Below is a small trained network, with its code and all its weights. Each question gives an input and a class and asks what happens when units are switched off, that is, made to give their printed mean instead of their output.

import numpy as np


def w(rows, s, z=0):
    codes = np.array(rows[::2]) - 128.0
    scale = np.full(codes.shape[1], s)
    scale[-1] = z or s
    return codes * scale


def f(y):
    return y / 2 * (1 + np.tanh(0.7978845608 * (y + 0.044715 * y**3)))


def log_softmax(a):
    a = a - a.max(-1, keepdims=True)
    return a - np.log(np.exp(a).sum(-1, keepdims=True))


def net(x, mask):
    res = np.array(x, float).reshape(1, 4) / 4 @ E
    y = f(res @ A[0][:, :-1].T + A[0][:, -1])
    res = res + np.where(mask, y, B[0][:, -1]) @ B[0][:, :-1]
    return log_softmax(res[-1] @ U[:, :-1].T + U[:, -1])


A, B = {}, {}
E = w([
[11,161,98,165,151,73,111],'x0',
[111,111,115,128,104,191,211],'x1',
[130,60,44,178,98,153,136],'x2',
[53,161,51,156,82,216,97],'x3',
],0.011)
A[0] = w([
[121,120,146,126,136,204,148,93],'neuron 0',
[141,132,140,116,113,183,171,70],'neuron 1',
[98,94,115,143,111,133,172,131],'neuron 2',
[47,119,44,155,131,103,58,147],'neuron 3',
[209,89,100,141,127,139,119,102],'neuron 4',
[187,86,130,134,117,99,191,3],'neuron 5',
[124,88,126,129,142,110,197,56],'neuron 6',
[76,181,191,120,126,118,67,186],'neuron 7',
[253,127,107,117,117,169,60,159],'neuron 8',
[186,129,194,127,142,101,107,143],'neuron 9',
[110,80,52,149,120,61,130,21],'neuron 10',
[86,179,123,116,112,250,83,172],'neuron 11',
[114,140,125,136,128,134,130,79],'neuron 12',
[142,145,95,121,109,188,135,57],'neuron 13',
],0.017,0.0066)
B[0] = w([
[151,140,87,151,112,133,76,158],'neuron 0',
[109,106,66,129,146,68,85,161],'neuron 1',
[125,165,77,127,123,164,194,162],'neuron 2',
[54,149,94,131,133,125,69,250],'neuron 3',
[230,99,139,132,141,59,126,179],'neuron 4',
[107,168,185,110,123,168,198,172],'neuron 5',
[79,129,132,116,132,129,207,150],'neuron 6',
[74,146,252,111,132,175,157,213],'neuron 7',
[231,95,238,115,122,129,91,211],'neuron 8',
[103,142,209,118,121,162,48,206],'neuron 9',
[125,119,87,129,112,151,22,171],'neuron 10',
[68,129,74,147,124,104,53,225],'neuron 11',
[106,97,120,58,93,218,121,130],'neuron 12',
[165,82,139,125,135,128,55,161],'neuron 13',
],0.017,0.018)
U = w([
[140,120,243,62,158,179,166,213],'0',
[7,149,48,145,141,185,69,249],'1',
[126,124,81,101,130,190,254,2],'2',
[168,48,81,138,127,131,54,23],'3',
],0.0071,0.0036)

Each question gives the input, the list of numbers given to net, and the class t.
The units are the neurons (one row each of A and B). Each row of codes is followed by its name. A weight is (code - 128) times the scale printed after its matrix; where a second scale follows, it is the last column's (A, B and U).
mask holds one flag per neuron, in row order. A switched-off neuron (its flag False) gives its mean, the last column of its row in B, instead of its output. The means were averaged over made-up inputs and are rounded, as every weight is.
A unit's drop is (log p(t) with every unit on - log p(t) with that unit switched off) / (log p(t) with every unit on - log p(t) with every unit switched off).
The circuit of an input: a set's keep is (log p(t) with only the set's units on - log p(t) with every unit switched off) / (log p(t) with every unit on - log p(t) with every unit switched off). Starting from the 12 units with the biggest drops (on a tie, the unit counted first), units are removed one at a time, each time the one whose removal leaves the highest keep (on an exact tie, the one counted first), for as long as the keep stays at least 0.8.
units of the circuit, in order: the units of the circuit, biggest drop first
top k neurons: the k neurons with the biggest drops, biggest first
drop of u: that unit's drop, to one decimal
input [7,3,-6,0], class 0: units of the circuit, in order -> neuron 7
input [-8,3,2,0], class 3: top 3 neurons -> neuron 7; neuron 1; neuron 0
input [-1,2,5,0], class 3: units of the circuit, in order -> neuron 7; neuron 3
input [-7,2,0,1], class 3: top 2 neurons -> neuron 7; neuron 1
input [2,1,3,-5], class 0: top 3 neurons -> neuron 3; neuron 11; neuron 1
input [-3,-3,5,1], class 3: top 2 neurons -> neuron 7; neuron 5
input [-6,2,1,1], class 3: top 2 neurons -> neuron 7; neuron 1
input [-6,-3,8,-1], class 0: top 2 neurons -> neuron 8; neuron 5
input [-4,6,7,6], class 3: top 2 neurons -> neuron 13; neuron 4
input [4,-2,-4,0], class 0: top 2 neurons -> neuron 7; neuron 11
input [-1,7,0,-2], class 2: top 2 neurons -> neuron 3; neuron 11
input [3,3,-8,1], class 0: top 2 neurons -> neuron 7; neuron 3
input [6,-4,-3,-2], class 0: top 2 neurons -> neuron 7; neuron 11
input [2,4,1,-4], class 2: top neuron -> neuron 8
input [-1,-8,4,2], class 3: drop of neuron 7 -> 0.1
input [-5,-5,1,8], class 3: drop of neuron 8 -> 0.6
input [-2,6,2,-1], class 2: drop of neuron 3 -> 0.2
